Below are the code and all the weights of a small trained network. Each question names an input and a class and asks about switching units off, where a switched-off unit gives its printed mean instead of its output.

import numpy as np


def w(rows, s, z=0):
    codes = np.array(rows[::2]) - 128.0
    scale = np.full(codes.shape[1], s)
    scale[-1] = z or s
    return codes * scale


def f(y):
    return np.maximum(y, 0)


def log_softmax(a):
    a = a - a.max(-1, keepdims=True)
    return a - np.log(np.exp(a).sum(-1, keepdims=True))


def net(x, mask):
    res = np.array(x, float).reshape(1, 6) / 4 @ E
    y = f(res @ A[0][:, :-1].T + A[0][:, -1])
    res = res + np.where(mask, y, B[0][:, -1]) @ B[0][:, :-1]
    return log_softmax(res[-1] @ U[:, :-1].T + U[:, -1])


A, B = {}, {}
E = w([
[143,41,213,135,180,42,45,82,160,2],'x0',
[149,142,128,72,177,144,154,154,123,83],'x1',
[178,118,114,46,88,99,100,161,119,170],'x2',
[203,65,233,114,199,241,109,48,41,190],'x3',
[127,121,130,158,127,105,153,108,128,150],'x4',
[178,118,120,140,76,130,148,141,112,101],'x5',
],0.0089)
A[0] = w([
[179,107,132,100,167,120,157,112,140,148,171],'neuron 1',
[165,38,191,135,167,31,40,79,149,44,29],'neuron 2',
[135,71,183,121,136,77,93,110,146,84,6],'neuron 3',
[158,112,189,120,133,182,127,93,100,156,163],'neuron 4',
[123,231,53,128,105,254,192,136,107,231,30],'neuron 5',
[176,83,125,134,98,87,132,118,116,164,202],'neuron 6',
[164,150,136,117,101,122,86,129,138,134,85],'neuron 7',
[81,105,145,153,117,198,90,137,129,126,223],'neuron 8',
[139,103,148,141,145,152,178,132,109,117,130],'neuron 9',
[115,135,95,136,125,183,155,162,109,173,55],'neuron 10',
[161,58,191,126,145,219,123,104,92,171,170],'neuron 11',
[187,76,205,128,162,228,121,82,76,191,187],'neuron 12',
[56,198,41,128,89,20,149,181,194,73,208],'neuron 13',
[97,150,135,161,74,143,106,112,114,120,180],'neuron 14',
],0.013,0.0022)
B[0] = w([
[136,117,113,166,113,113,112,108,139,116,155],'neuron 1',
[113,41,160,102,121,179,172,148,112,154,251],'neuron 2',
[120,78,123,146,131,171,159,127,125,155,191],'neuron 3',
[91,180,120,132,136,88,114,115,138,148,183],'neuron 4',
[111,5,181,113,144,170,156,133,128,133,246],'neuron 5',
[111,149,128,127,163,148,131,132,128,83,155],'neuron 6',
[103,142,143,151,130,132,143,108,128,121,141],'neuron 7',
[151,135,104,94,127,120,117,158,106,128,150],'neuron 8',
[111,131,130,133,151,122,81,120,138,142,148],'neuron 9',
[128,92,121,135,103,163,174,135,104,121,173],'neuron 10',
[145,201,94,107,106,110,121,134,124,80,205],'neuron 11',
[149,206,102,160,124,72,92,124,153,128,226],'neuron 12',
[152,231,103,142,133,83,78,107,127,119,245],'neuron 13',
[145,137,134,97,136,124,128,127,147,136,147],'neuron 14',
],0.014,0.024)
U = w([
[144,251,88,134,148,88,104,132,114,137,255],'0',
[119,39,177,120,148,182,193,155,80,164,1],'1',
],0.014,0.00064)

Each question gives the input, the list of numbers given to net, and the class t.
The units are the neurons (one row each of A and B). Each row of codes is followed by its name. A weight is (code - 128) times the scale printed after its matrix; where a second scale follows, it is the last column's (A, B and U).
mask holds one flag per neuron, in row order. A switched-off neuron (its flag False) gives its mean, the last column of its row in B, instead of its output. The means were averaged over made-up inputs and are rounded, as every weight is.
A unit's drop is (log p(t) with every unit on - log p(t) with that unit switched off) / (log p(t) with every unit on - log p(t) with every unit switched off).
most important unit: the unit with the biggest drop
k most important neurons: the k neurons with the biggest drops, biggest first
drop when u is switched off: that unit's drop, to one decimal
input [8,1,0,-5,-3,6], class 1: most important unit => neuron 2
input [-4,4,-3,4,5,-2], class 0: 2 most important neurons => [neuron 2; neuron 12]
input [4,-5,3,-3,-8,1], class 1: 2 most important neurons => [neuron 12; neuron 2]
input [-3,-8,5,4,-4,-4], class 0: 2 most important neurons => [neuron 2; neuron 12]
input [-5,-4,0,5,-6,1], class 0: 2 most important neurons => [neuron 12; neuron 2]
input [7,7,-1,7,1,0], class 0: 3 most important neurons => [neuron 12; neuron 5; neuron 11]
input [-6,6,7,-5,-7,-4], class 1: 2 most important neurons => [neuron 5; neuron 12]
input [5,3,-1,-3,-2,-8], class 1: drop when neuron 2 is switched off => 0.8
input [-7,-1,-6,-4,-8,7], class 1: drop when neuron 5 is switched off => 5.7
input [-8,0,-6,-5,-7,-8], class 1: drop when neuron 5 is switched off => 5.7
input [8,8,-3,-5,-6,3], class 1: drop when neuron 2 is switched off => 5.7
